Below is a small trained network, with its code and all its weights. Each question gives an input and a class and asks what happens when units are switched off, that is, made to give their printed mean instead of their output.

import numpy as np


def w(rows, s, z=0):
    codes = np.array(rows[::2]) - 128.0
    scale = np.full(codes.shape[1], s)
    scale[-1] = z or s
    return codes * scale


def norm(h):
    return h / np.sqrt((h * h).mean(-1, keepdims=True) + 1e-5)


def f(y):
    return np.maximum(y, 0)


def log_softmax(a):
    a = a - a.max(-1, keepdims=True)
    return a - np.log(np.exp(a).sum(-1, keepdims=True))


def net(x, mask):
    res = np.array(x, float).reshape(1, 2) / 4 @ E
    u = 0
    for l in range(2):
        y = f(norm(res) @ A[l][:, :-1].T + A[l][:, -1])
        res = res + np.where(mask[u : u + 8], y, B[l][:, -1]) @ B[l][:, :-1]
        u += 8
    return log_softmax(norm(res)[-1] @ U[:, :-1].T + U[:, -1])


A, B = {}, {}
E = w([
[155,184,162,188,129,170,174,193],'x0',
[171,236,255,71,238,59,248,222],'x1',
],0.0063)
A[0] = w([
[150,126,73,139,5,120,34,90,254],'0.n1',
[53,122,77,67,176,104,165,15,45],'0.n2',
[114,250,73,141,218,145,178,188,60],'0.n3',
[73,109,148,73,37,29,64,73,78],'0.n4',
[121,129,154,189,71,160,198,110,177],'0.n5',
[62,133,208,72,239,104,250,172,39],'0.n6',
[79,24,73,87,98,114,2,77,61],'0.n7',
[77,126,74,95,160,76,80,86,13],'0.n8',
],0.0054,0.00035)
B[0] = w([
[172,195,214,47,153,115,114,107,224],'0.n1',
[199,163,109,151,1,135,43,163,178],'0.n2',
[42,112,49,45,101,65,61,166,206],'0.n3',
[154,211,117,41,85,89,173,125,189],'0.n4',
[229,110,169,132,128,194,18,151,161],'0.n5',
[111,26,126,229,144,206,137,12,254],'0.n6',
[141,113,106,143,200,119,250,226,243],'0.n7',
[140,140,113,141,11,12,130,104,172],'0.n8',
],0.0048,0.0081)
A[1] = w([
[159,124,89,109,80,126,138,106,191],'1.n1',
[109,152,187,205,169,98,243,173,88],'1.n2',
[186,156,191,124,145,184,112,168,168],'1.n3',
[138,169,114,161,112,118,43,160,141],'1.n4',
[3,118,193,160,222,145,147,104,71],'1.n5',
[86,199,113,157,98,134,92,146,124],'1.n6',
[133,149,37,58,89,75,134,160,4],'1.n7',
[133,76,106,100,125,165,175,155,180],'1.n8',
],0.0072,0.0024)
B[1] = w([
[88,168,187,109,186,45,165,151,218],'1.n1',
[69,84,50,190,189,111,153,97,234],'1.n2',
[159,74,152,120,29,171,31,88,220],'1.n3',
[196,121,214,125,128,124,142,133,172],'1.n4',
[95,112,52,201,169,194,137,226,253],'1.n5',
[177,111,172,23,110,142,84,101,145],'1.n6',
[226,205,105,126,168,148,190,254,220],'1.n7',
[68,131,113,147,160,89,154,134,183],'1.n8',
],0.0066,0.006)
U = w([
[191,80,217,122,48,188,31,133,174],'0',
[91,97,210,122,123,31,155,2,105],'1',
[46,193,138,81,125,167,108,83,22],'2',
[57,176,112,84,120,149,96,73,13],'3',
[184,192,104,79,119,44,202,211,184],'4',
[48,203,142,116,122,137,81,107,1],'5',
[34,58,58,221,211,177,152,143,197],'6',
],0.012,0.0065)

Each question gives the input, the list of numbers given to net, and the class t.
The units are the neurons (one row each of A and B). Each row of codes is followed by its name. A weight is (code - 128) times the scale printed after its matrix; where a second scale follows, it is the last column's (A, B and U).
mask holds one flag per neuron, layer by layer. A switched-off neuron (its flag False) gives its mean, the last column of its row in B, instead of its output. The means were averaged over made-up inputs and are rounded, as every weight is.
A unit's drop is (log p(t) with every unit on - log p(t) with that unit switched off) / (log p(t) with every unit on - log p(t) with every unit switched off).
unit that matters most: the unit with the biggest drop
top k neurons: the k neurons with the biggest drops, biggest first
top k neurons in layer l: the k neurons of layer l with the biggest drops, biggest first
drop when u is switched off: that unit's drop, to one decimal
input [2,-3], class 0: unit that matters most : 0.n1
input [-4,3], class 1: top 2 neurons : (0.n6 0.n7)
input [4,-7], class 0: top 2 neurons in layer 0 : (0.n1 0.n3)
input [-8,4], class 1: top 2 neurons : (0.n6 0.n3)
input [3,-6], class 0: top 4 neurons in layer 0 : (0.n1 0.n3 0.n6 0.n5)
input [1,-2], class 0: top 3 neurons : (0.n1 1.n3 0.n3)
input [1,0], class 0: top 2 neurons in layer 0 : (0.n7 0.n5)
input [2,-5], class 4: top 2 neurons in layer 0 : (0.n6 0.n7)
input [-5,4], class 6: top 2 neurons : (0.n6 0.n1)
input [0,-6], class 4: drop when 0.n6 is switched off : 0.4
input [-6,6], class 6: drop when 0.n6 is switched off : 0.3
